Below is a small trained network, with its code and all its weights. Each question gives an input and a target symbol and asks what happens when units are switched off, that is, made to give their printed mean instead of their output.

import numpy as np


def w(rows, s, z=0):
    codes = np.array(rows[::2]) - 128.0
    scale = np.full(codes.shape[1], s)
    scale[-1] = z or s
    return codes * scale


def f(y):
    return np.maximum(y, 0)


def softmax(a):
    e = np.exp(a - a.max(-1, keepdims=True))
    return e / e.sum(-1, keepdims=True)


def log_softmax(a):
    a = a - a.max(-1, keepdims=True)
    return a - np.log(np.exp(a).sum(-1, keepdims=True))


def net(x, mask):
    ids = ['ΓΔΠΣαβεζηλξτφψω'.index(c) for c in x.split()]
    T = len(ids)
    res = E[ids] + P[:T]
    u = 0
    for l in range(3):
        r = res
        for j in range(2):
            rows = slice(4 * j, 4 * j + 4)
            q, k, v = (r @ M[l][rows].T for M in (Q, K, V))
            z = softmax(np.where(np.tri(T) > 0, q @ k.T / 4**0.5, -1e9)) @ v
            o = O[l][rows]
            res = res + np.where(mask[u + j], z, o[:, -1]) @ o[:, :-1]
        u += 2
        y = f(res @ A[l][:, :-1].T + A[l][:, -1])
        res = res + np.where(mask[u : u + 8], y, B[l][:, -1]) @ B[l][:, :-1]
        u += 8
    return log_softmax(res[-1] @ U[:, :-1].T + U[:, -1])


Q, K, V, O, A, B = {}, {}, {}, {}, {}, {}
E = w([
[123,101,151,131,229],'Γ',
[67,108,159,170,136],'Δ',
[88,118,47,49,37],'Π',
[124,158,148,165,185],'Σ',
[137,59,143,177,176],'α',
[132,79,197,251,36],'β',
[190,106,194,192,178],'ε',
[93,129,145,198,2],'ζ',
[71,192,98,142,150],'η',
[24,187,178,158,200],'λ',
[62,166,126,134,118],'ξ',
[111,65,109,135,143],'τ',
[30,183,136,168,142],'φ',
[126,101,54,30,163],'ψ',
[183,144,59,77,229],'ω',
],0.0081)
P = w([
[182,154,75,108,83],'0',
[67,1,68,186,204],'1',
[196,204,116,144,136],'2',
[135,96,226,57,106],'3',
[73,21,38,147,129],'4',
[172,213,113,156,141],'5',
[137,87,247,65,103],'6',
],0.0057)
Q[0] = w([
[112,100,162,34,254],'0.h1',
[75,98,178,142,142],'0.h1',
[87,102,160,95,203],'0.h1',
[47,76,182,83,205],'0.h1',
[112,116,151,138,107],'0.h2',
[73,104,100,102,114],'0.h2',
[167,121,137,57,91],'0.h2',
[88,98,135,95,78],'0.h2',
],0.0063)
K[0] = w([
[187,82,75,6,208],'0.h1',
[155,46,86,131,93],'0.h1',
[181,40,54,53,168],'0.h1',
[179,44,1,22,143],'0.h1',
[151,112,128,154,115],'0.h2',
[77,92,138,183,123],'0.h2',
[130,60,147,95,126],'0.h2',
[132,97,158,163,86],'0.h2',
],0.0073)
V[0] = w([
[156,254,184,208,121],'0.h1',
[150,52,33,58,153],'0.h1',
[113,174,106,70,134],'0.h1',
[10,212,132,202,92],'0.h1',
[48,97,132,200,160],'0.h2',
[174,124,112,75,157],'0.h2',
[88,84,150,147,146],'0.h2',
[179,175,100,79,133],'0.h2',
],0.0044)
O[0] = w([
[131,243,112,228,85,18],'0.h1',
[133,76,125,56,191,253],'0.h1',
[154,150,86,74,99,148],'0.h1',
[84,153,26,214,64,67],'0.h1',
[3,69,89,105,191,134],'0.h2',
[214,123,190,118,121,154],'0.h2',
[48,76,146,120,142,129],'0.h2',
[198,218,93,84,96,140],'0.h2',
],0.0033,0.0023)
A[0] = w([
[116,69,145,62,19,227],'0.n1',
[203,97,110,74,28,169],'0.n2',
[172,120,105,63,84,111],'0.n3',
[238,154,229,169,129,251],'0.n4',
[82,92,199,70,224,194],'0.n5',
[68,34,119,158,131,216],'0.n6',
[71,177,229,93,173,105],'0.n7',
[253,241,63,82,194,193],'0.n8',
],0.0052,0.0023)
B[0] = w([
[35,127,206,102,116,217],'0.n1',
[20,201,223,95,30,185],'0.n2',
[126,154,188,88,81,172],'0.n3',
[205,168,237,254,208,188],'0.n4',
[155,103,166,51,176,252],'0.n5',
[101,107,132,126,199,221],'0.n6',
[100,116,166,37,82,158],'0.n7',
[214,253,84,115,111,225],'0.n8',
],0.0049,0.0038)
Q[1] = w([
[66,17,146,177,150],'1.h1',
[187,200,82,159,86],'1.h1',
[131,82,172,115,206],'1.h1',
[118,22,172,136,201],'1.h1',
[106,239,102,64,159],'1.h2',
[240,154,46,54,219],'1.h2',
[3,130,114,17,72],'1.h2',
[122,144,58,39,234],'1.h2',
],0.0051)
K[1] = w([
[183,156,195,142,120],'1.h1',
[115,59,100,149,179],'1.h1',
[208,198,79,101,97],'1.h1',
[192,254,114,144,77],'1.h1',
[122,206,82,66,158],'1.h2',
[180,130,93,110,235],'1.h2',
[31,125,102,23,91],'1.h2',
[114,126,53,105,181],'1.h2',
],0.0071)
V[1] = w([
[48,118,3,107,175],'1.h1',
[174,185,71,115,157],'1.h1',
[203,241,124,166,107],'1.h1',
[168,183,134,92,57],'1.h1',
[71,184,67,67,27],'1.h2',
[230,130,137,237,179],'1.h2',
[149,171,250,147,24],'1.h2',
[129,206,23,82,212],'1.h2',
],0.0048)
O[1] = w([
[145,186,64,34,38,110],'1.h1',
[117,139,90,31,217,228],'1.h1',
[99,91,141,50,248,210],'1.h1',
[103,84,159,54,172,217],'1.h1',
[82,95,160,81,34,113],'1.h2',
[180,193,72,196,204,15],'1.h2',
[3,154,166,215,156,47],'1.h2',
[179,163,115,45,65,252],'1.h2',
],0.0041,0.0017)
A[1] = w([
[34,125,125,129,126,222],'1.n1',
[82,228,134,115,65,174],'1.n2',
[129,127,207,73,162,221],'1.n3',
[154,131,174,91,155,118],'1.n4',
[121,254,107,140,96,142],'1.n5',
[25,108,145,136,107,190],'1.n6',
[132,88,182,51,100,134],'1.n7',
[47,113,112,144,51,248],'1.n8',
],0.0063,0.0014)
B[1] = w([
[136,65,73,109,158,181],'1.n1',
[166,36,148,168,3,186],'1.n2',
[33,163,202,104,114,253],'1.n3',
[132,185,175,121,140,199],'1.n4',
[169,160,138,213,8,187],'1.n5',
[164,43,85,154,174,187],'1.n6',
[101,111,213,108,111,244],'1.n7',
[149,30,79,134,139,172],'1.n8',
],0.0055,0.006)
Q[2] = w([
[99,118,127,89,1],'2.h1',
[103,82,81,135,126],'2.h1',
[114,151,199,157,67],'2.h1',
[59,77,141,194,145],'2.h1',
[109,80,76,126,118],'2.h2',
[142,149,75,115,94],'2.h2',
[133,123,106,161,124],'2.h2',
[82,67,103,89,127],'2.h2',
],0.0057)
K[2] = w([
[146,117,113,131,2],'2.h1',
[77,23,83,111,145],'2.h1',
[117,200,194,214,28],'2.h1',
[51,74,148,217,159],'2.h1',
[50,41,114,64,164],'2.h2',
[89,166,157,77,141],'2.h2',
[107,69,156,103,197],'2.h2',
[124,25,176,91,89],'2.h2',
],0.0048)
V[2] = w([
[103,97,255,149,171],'2.h1',
[117,82,63,95,158],'2.h1',
[114,60,68,55,154],'2.h1',
[97,78,118,125,219],'2.h1',
[141,85,145,159,35],'2.h2',
[216,157,30,165,93],'2.h2',
[173,172,107,185,81],'2.h2',
[120,58,112,80,94],'2.h2',
],0.0058)
O[2] = w([
[64,112,143,170,195,219],'2.h1',
[231,59,52,2,155,89],'2.h1',
[232,42,129,53,164,144],'2.h1',
[147,87,36,95,223,71],'2.h1',
[184,106,157,224,108,199],'2.h2',
[234,209,109,123,97,3],'2.h2',
[146,172,100,166,88,62],'2.h2',
[157,50,173,100,152,215],'2.h2',
],0.0046,0.0026)
A[2] = w([
[190,13,95,70,123,84],'2.n1',
[46,112,185,153,85,167],'2.n2',
[194,150,78,111,18,129],'2.n3',
[128,54,30,129,219,252],'2.n4',
[97,130,134,255,186,218],'2.n5',
[93,118,185,191,97,144],'2.n6',
[172,188,130,210,141,107],'2.n7',
[150,226,149,63,133,213],'2.n8',
],0.0054,0.0039)
B[2] = w([
[157,140,145,233,217,228],'2.n1',
[44,60,132,162,159,224],'2.n2',
[236,57,89,164,32,193],'2.n3',
[253,62,80,105,166,254],'2.n4',
[70,143,31,93,224,196],'2.n5',
[47,56,164,236,153,195],'2.n6',
[160,240,173,160,172,179],'2.n7',
[133,226,108,36,157,213],'2.n8',
],0.0051,0.0083)
U = w([
[237,85,70,122,221,146],'Γ',
[159,73,73,67,143,208],'Δ',
[27,110,85,138,181,187],'Π',
[59,81,96,160,97,146],'Σ',
[145,227,180,5,166,84],'α',
[89,56,238,174,100,25],'β',
[3,166,232,23,94,208],'ε',
[183,125,72,26,15,215],'ζ',
[242,133,146,129,91,4],'η',
[135,106,137,154,96,106],'λ',
[87,241,39,93,175,102],'ξ',
[142,51,130,121,17,43],'τ',
[70,181,172,174,191,48],'φ',
[140,126,124,183,71,117],'ψ',
[187,179,131,177,152,122],'ω',
],0.0045,0.0033)

Each question gives the input, a string of symbols that net reads in full, and the target symbol t.
The units are the heads (4 rows each of Q, K, V and O) and the neurons (one row each of A and B). Each row of codes is followed by its name. A weight is (code - 128) times the scale printed after its matrix; where a second scale follows, it is the last column's (O, A, B and U).
mask holds one flag per unit, layer by layer, with each layer's heads first. A switched-off unit (its flag False) gives its mean, the last column of its rows in O or B, instead of its output. The means were averaged over made-up inputs and are rounded, as every weight is.
A unit's drop is (log p(t) with every unit on - log p(t) with that unit switched off) / (log p(t) with every unit on - log p(t) with every unit switched off).
k most important neurons: the k neurons with the biggest drops, biggest first
top k neurons in layer l: the k neurons of layer l with the biggest drops, biggest first
heads that matter: for each layer, one digit per head in row order, 1 if its drop is at least 0.15 and else 0, layers parted by /
input τ ψ Π Σ ξ, target Γ: most important neuron => [2.n4]
input ζ Γ Σ, target ω: top 2 neurons in layer 2 => [2.n7 2.n3]
input β ψ Π ψ ζ, target Γ: 2 most important neurons => [1.n8 1.n6]
input ψ α φ ψ Σ Σ η, target ε: heads that matter => 00 / 00 / 00
input ψ η ψ α Σ, target Γ: 2 most important neurons => [2.n4 0.n8]
input Π ψ α Δ λ, target Γ: heads that matter => 00 / 00 / 10
input ω ψ α ψ Σ Π ω, target α: 2 most important neurons => [0.n8 2.n8]
input Σ Γ ω, target η: top 2 neurons in layer 1 => [1.n5 1.n3]
input φ Σ η ψ ε, target Γ: heads that matter => 00 / 01 / 10
input Π ψ η ξ Σ, target Γ: heads that matter => 00 / 00 / 10
input ψ Σ β, target φ: heads that matter => 10 / 01 / 10
input ψ ψ Π φ, target β: top 2 neurons in layer 1 => [1.n2 1.n7]
input ψ ψ Π, target τ: heads that matter => 00 / 10 / 00
input Π ω Π ψ η Σ τ, target ε: 2 most important neurons => [1.n3 2.n4]
input λ Π φ Γ τ, target Γ: 2 most important neurons => [2.n4 2.n1]
input β ψ ψ φ Π, target Γ: 2 most important neurons => [1.n8 1.n6]
input Σ ψ ψ Σ, target ε: top 2 neurons in layer 2 => [2.n4 2.n1]
input Σ Σ Σ η ψ ψ Π, target β: most important neuron => [0.n2]
input Π Δ η φ, target β: heads that matter => 00 / 01 / 01
input Σ η η Π β, target Γ: top 2 neurons in layer 2 => [2.n4 2.n1]
input τ ω ζ β ψ Σ λ, target ε: most important neuron => [0.n7]
input β η ε Σ Δ η ω, target α: heads that matter => 00 / 01 / 01
input β ω Π, target τ: top 2 neurons in layer 1 => [1.n2 1.n5]
input Σ λ ψ Γ, target ε: top 2 neurons in layer 0 => [0.n7 0.n5]
input Σ ψ ψ, target ζ: 2 most important neurons => [0.n8 2.n3]
input ψ Γ Σ, target ω: top 3 neurons in layer 0 => [0.n8 0.n4 0.n6]
input ω ζ Σ Γ ψ β ε, target φ: 2 most important neurons => [0.n4 1.n3]
